[[5065 4879 4926 5012 4568 4278 3917 4172 3700 3386 3238 3103 3510 3182]
 [2183 4899 5683 5845 6198 6304 5834 5617 5318 4718 4380 3657 2641 2497]
 [4869 3864 3016 2703 2691 2629 2892 3414 3586 4180 4938 5448 6340 7770]
 [2462 2717 3066 3783 4196 4417 4870 4783 5053 5363 5381 5360 4879 4896]
 [3241 4480 4591 4776 4754 4497 4579 4209 4171 3913 3686 3443 3238 3051]] => 5065

[[137 120 109  15  44  64  83 137 151 126  70 191 177]
 [147 136 208 245 143 157 121 163 104 173 141  68  60]
 [139 133 196 242 166 171 116 144 120 164 180  59  69]
 [135 133 187 226 170 173 118 137 127 163 199  50  60]
 [147 134 212 240 144 156 121 160 107 170 145  66  60]
 [156 128 175 199  91 116 114 187  84 150  61 125  66]
 [ 78 138  89 153 209 175 172  70 135 104 208  96 120]] => 137

[[ -9 -23  15 -18  18 -14 -26  -3   8  21]
 [-21 -11  14  21 -31   8 -25   0  34 -10]
 [-27  10  -9   2 -19  32  -6 -39   8  -6]
 [-13 -23 -17 -11   1 -24  14 -49 -13  -6]
 [-14 -20   5 -32  -1  26  14  19   0   7]
 [-19 -23 -11 -28   2  15  -8 -11  36 -31]
 [-13  13 -14 -20  11  -8  19 -17  -7  15]] => -9

[[-513 -503 -103   26  -92 -137 -545  146  -35   88 -148 -408 -237 -823]
 [-722 -819  -10   32   53 -289 -686  221  454 -354   53 -480 -592 -523]
 [ -83 -107 -254  180   11 -141 -615 -144 -394  -64 -263 -483 -207 -443]
 [ 246 -543  288 -907 -148 -536 -403 -473   82   49 -687  234   -9 -579]
 [ -52 -534   16   78 -434  -29 -222  122 -604  249 -631 -531  684 -937]
 [ 464  -58 -231   25 -343 -210 -104 -465 -813 -509 -640 -496  417  222]] => -513

[[2817 5217 2852 7189 3713 3399 6762 4342 4343 5028 5119 6659 5389 2748
  5105]
 [4786 4851 4917 2937 4532 5054 5643 4342 4342 3086 4269 5435 4564 5979
  4276]
 [5549 6701 5584 3526 5244 5547 4500 4342 4342 1841 5568 4596 6201 5668
  5670]
 [4981 3312 5169 5101 4927 5420 4459 4342 4342 8897 3911 4518 3496 6289
  3818]
 [2474 4477 2301 4660 3667 5162 2512 4342 4343 3335 4580 2607 4554 5253
  4540]] => 2817

[[120  96 133 144 130 124  91 116 117 100 102]
 [111  96 133 144 130 124  91 116 117  98 119]
 [199  96 133 144 130 124  91 116 114 121 117]
 [104  96 133 144 130 124  91 116 117 121 119]
 [120 112 133 143  29 124  91 116 132 121 119]
 [120 157 133 144 130 124 197 116 117 121 119]
 [120  96 133 144 130 124  91 116 130 121 120]
 [120 153 133 144 130 124 177 124 117 121 119]] => 120
---
[922 121  68 967 839 136] ans = 922
[1446 6585 1304 7578 8635 2755] ans = 1446
[409 434  18 449 352 803] ans = 409
[-35  48 -22  13  -2] ans = -35
[9474 1435 5924 8598 5179 5083 1235] ans = 9474
[ 286 -642  506 -318 -800 -684] ans = 286
[76 44 22 81 55 96] ans = 76
[-571  828  310 -805] ans = -571
---
array([[  69,  -53,  -82,  -50,   21,  -64],
       [ -48, -103,   34,   85,  -17,   27]]) >> -17

array([[ -9,  76,   8,  53,  36,  29],
       [-16,  63, -96,  22,  13,  38]]) >> 13

array([[100,  -1,   2,   5],
       [-38,   1,  -8,   5]]) >> -8

array([[  8,  86, -49, -41,  17, -49],
       [ 40,  24,  66, -35,  21,  66]]) >> 21

array([[-45,  47, -29,  98, -49],
       [-98,  17, -78,  78,  17]]) >> 78

array([[-65,  90,  70,  95,  93],
       [-64, -98, -59, -69, -97]]) >> -69
---
[[100 202 109  50  88]
 [199  83 136 196 209]] Out: 50

[[3 8 7 6 3 7 6]
 [8 5 3 0 3 6 6]] Out: 0

[478 885  15 442 627 622 524] Out: 15

[488 796  74 808 658 557] Out: 74

[[-635  797  427  657 -490  316]
 [ 472 -160 -443  -50  600  248]] Out: -635

[[5219 8298 5417 3415 8943 8227 5642]
 [5226 8084 5440 3109 8825 7780 5175]] Out: 3109

[75 17 61  6 82 90 87] Out: 6

[ 19  14 -28  26 -22 -24] Out: -28
---
62	36	-41	-75
78	84	-88	-65
-96	-83	101	79
>> 101

-80	71	40	21 >> 40

7	38	-101	33 >> -101

59	8	32	14
38	35	-34	-38
29	-50	-15	82
>> -15

9	1	-16	-31
22	-78	-11	39
8	-29	-8	1
>> -8

-51	-29	-41	-61
-80	50	-72	-70
>> -72
---
-25  80 -25  38 -21 -79
-56 -39 -58 -41 -40 -28
 70  59 -15 -23 -21 -43
⇒ -43

-15 -82  -6  56
-27 -17  36  73
⇒ 73

 26  97  -9 101 103
-47 -69 -26 -85 -93
⇒ -93

  52 -101   90   -2   60  -31 ⇒ -31

-31  53  58 -95 ⇒ -95

-47 -29 -54  89 ⇒ 89

  32 -105  -28  102   -2   91 ⇒ 91

 -15 -108  -23   63   73  -43   38 ⇒ 38
---
array([ 0.073,  0.139, -0.001,  0.093,  0.085, -0.120])
0.139, -0.120

array([-0.08, -0.14,  0.13, -0.03,  0.03,  0.04])
0.13, -0.14

array([[-0.202, -0.184, -0.064,  0.121],
       [-0.055,  0.139,  0.060, -0.142],
       [ 0.009,  0.006, -0.071, -0.111]])
0.139, -0.202

array([[ -25.5, -119.2,  164.3,  133.2,   -0.3,  191.2],
       [ -18.6,  126.5,  128.9,   97.8,  148.1,    2.5]])
191.2, -119.2

array([[   1.1,  -21.7,   33.7,   72.1,   36.0],
       [ 129.8,  -18.4, -136.5,   58.3,   67.1]])
129.8, -136.5

array([ 13.344,  -3.167, -10.423, -15.124])
13.344, -15.124
---
[[4887 6105 3054 9905 2872 6508 3722]
 [3442 6730 1276 5829 2258 5775 3529]
 [3499 5711 1780 6475 2331 5678 2452]] Answer: 3054

[240 157 189  10 125] Answer: 189

[8553 7806 4726 1898 7628] Answer: 4726

[7 0 5 2] Answer: 5

[[1 4 9 3 4 2]
 [1 5 4 4 1 7]] Answer: 9

[-41  34  35  43   2 -33  22] Answer: 35
---
[[188 131 197  90]
 [ 20   1  51  94]] >> 20

[[-328 -516  702  690]
 [-351 -519  705  713]
 [-265 -437  602  597]] >> -265

[2742 7753 7327 9174] >> 2742

[[269 780  35 522]
 [767 731 815 549]
 [301 312 514 676]] >> 301

[-38  41  20  14] >> -38

[3036 5483 4018 8073] >> 3036

[[-989 -166 -403 -700]
 [ 469  767  442 -270]] >> 469

[79 34 54 12] >> 79
---
 -29.3  -161.2   121.6  -122.9   -15.7    63.5
 -39.8    16.3   -63.2    -6.9   -80.4   -60.8
 -14.1  -195.1   234.4  -190.0   -25.7    55.9
>> -15.7

 0.073   0.040   0.141  -0.002   0.120
-0.143   0.059   0.053   0.029   0.158
-0.094  -0.135   0.045  -0.079   0.195
>> -0.002

 16.02   17.14   -6.16  -13.79
 -2.53   -1.15  -13.57    2.18
  0.36    1.37    9.95   -4.23
>> -6.16

 0.06  -0.01   0.02   0.11   0.04   0.12  -0.23
 0.03  -0.10  -0.05   0.12   0.09   0.07  -0.16
-0.07   0.05  -0.04   0.13  -0.03   0.07  -0.23
>> 0.12

 -7.202   -1.311    2.416    3.058
 -8.651  -17.442   -3.544   -0.284
  0.314   12.420   -2.118    2.938
>> 2.416

 0.91   1.29  -1.89  -0.84
 0.81   0.66  -1.57  -0.84
 0.52  -1.36  -2.05  -0.64
>> -1.89
---
-50	-17	-4	76	-50	71
-13	-6	-13	16	-83	-22
-6	-13	8	7	-3	2
=> 71

10	-54	66	60
41	-16	46	74
-29	-37	53	89
=> 60

16	-93	59	20	3
24	90	70	-41	-83
-77	35	13	-56	-65
=> 3

21	-20	94	45	39	56
68	37	-77	-13	-66	2
-83	-25	11	-76	2	-52
=> 56

99	68	-57	-79	57	40
22	-35	20	-13	-45	25
90	-86	88	21	-29	73
=> 40

102	84	68	-8
59	87	74	-74
72	68	43	60
=> -8
---
-53,-11,-27,-77,-89,-104,84
-36,-2,-25,-68,-86,-92,79
73,6,29,38,-76,63,61
-> -76

38,17,-38,-12,53,95,13
-48,53,14,0,0,-14,-18
17,13,-70,-76,-25,-52,4
-> -25

-68,-22,71,-17
45,78,93,-16
-15,-8,13,14
-> -8

56,-5,-26,-84,28
26,-50,-2,-8,12
39,24,2,-71,40
-> 2

-24,-27,-64,92,-40
-21,-9,-55,13,-13
39,9,46,-42,-95
-> 46

-14,-89,-27,30,73
16,-20,-9,69,17
-12,-58,-35,46,18
-> -35

102,3,-47,-88,20,-47
50,-27,-102,-48,73,-90
90,-8,-80,-76,23,-91
-> -76
---
[2417 6350 7577 8943 7122 8154] => 6350
[2217 1446 3688 3219 8587] => 1446
[ 61 103 195 107 247] => 103
[169  84 824  40] => 84
[-659  540  246  574  697] => 540
[6744 3567 8105 2454 6082 6828] => 3567
[ 71  52  99 217  16] => 52
[245   8  22  47 154] => 8
[-25   6  33  11 -45] => 6
[-13   0  -3 -12  29 -29   7] => 0
---
Input:
-13,-47,39,80,6
38,8,-78,-61,-57
Output: 6

Input: -41,-72,-13,17,26,-78
Output: 26

Input:
70,31,-14,37,-46
-77,98,61,56,-94
-87,-59,21,-36,66
Output: -46

Input: 78,83,-19,23,24
Output: 24

Input:
-62,58,82,-8,15
-48,37,23,15,-23
Output: 15

Input:
82,-13,-11,6,-17,-48,-63
22,59,85,-33,-9,-28,20
18,-13,-29,24,94,-36,37
Output: -17
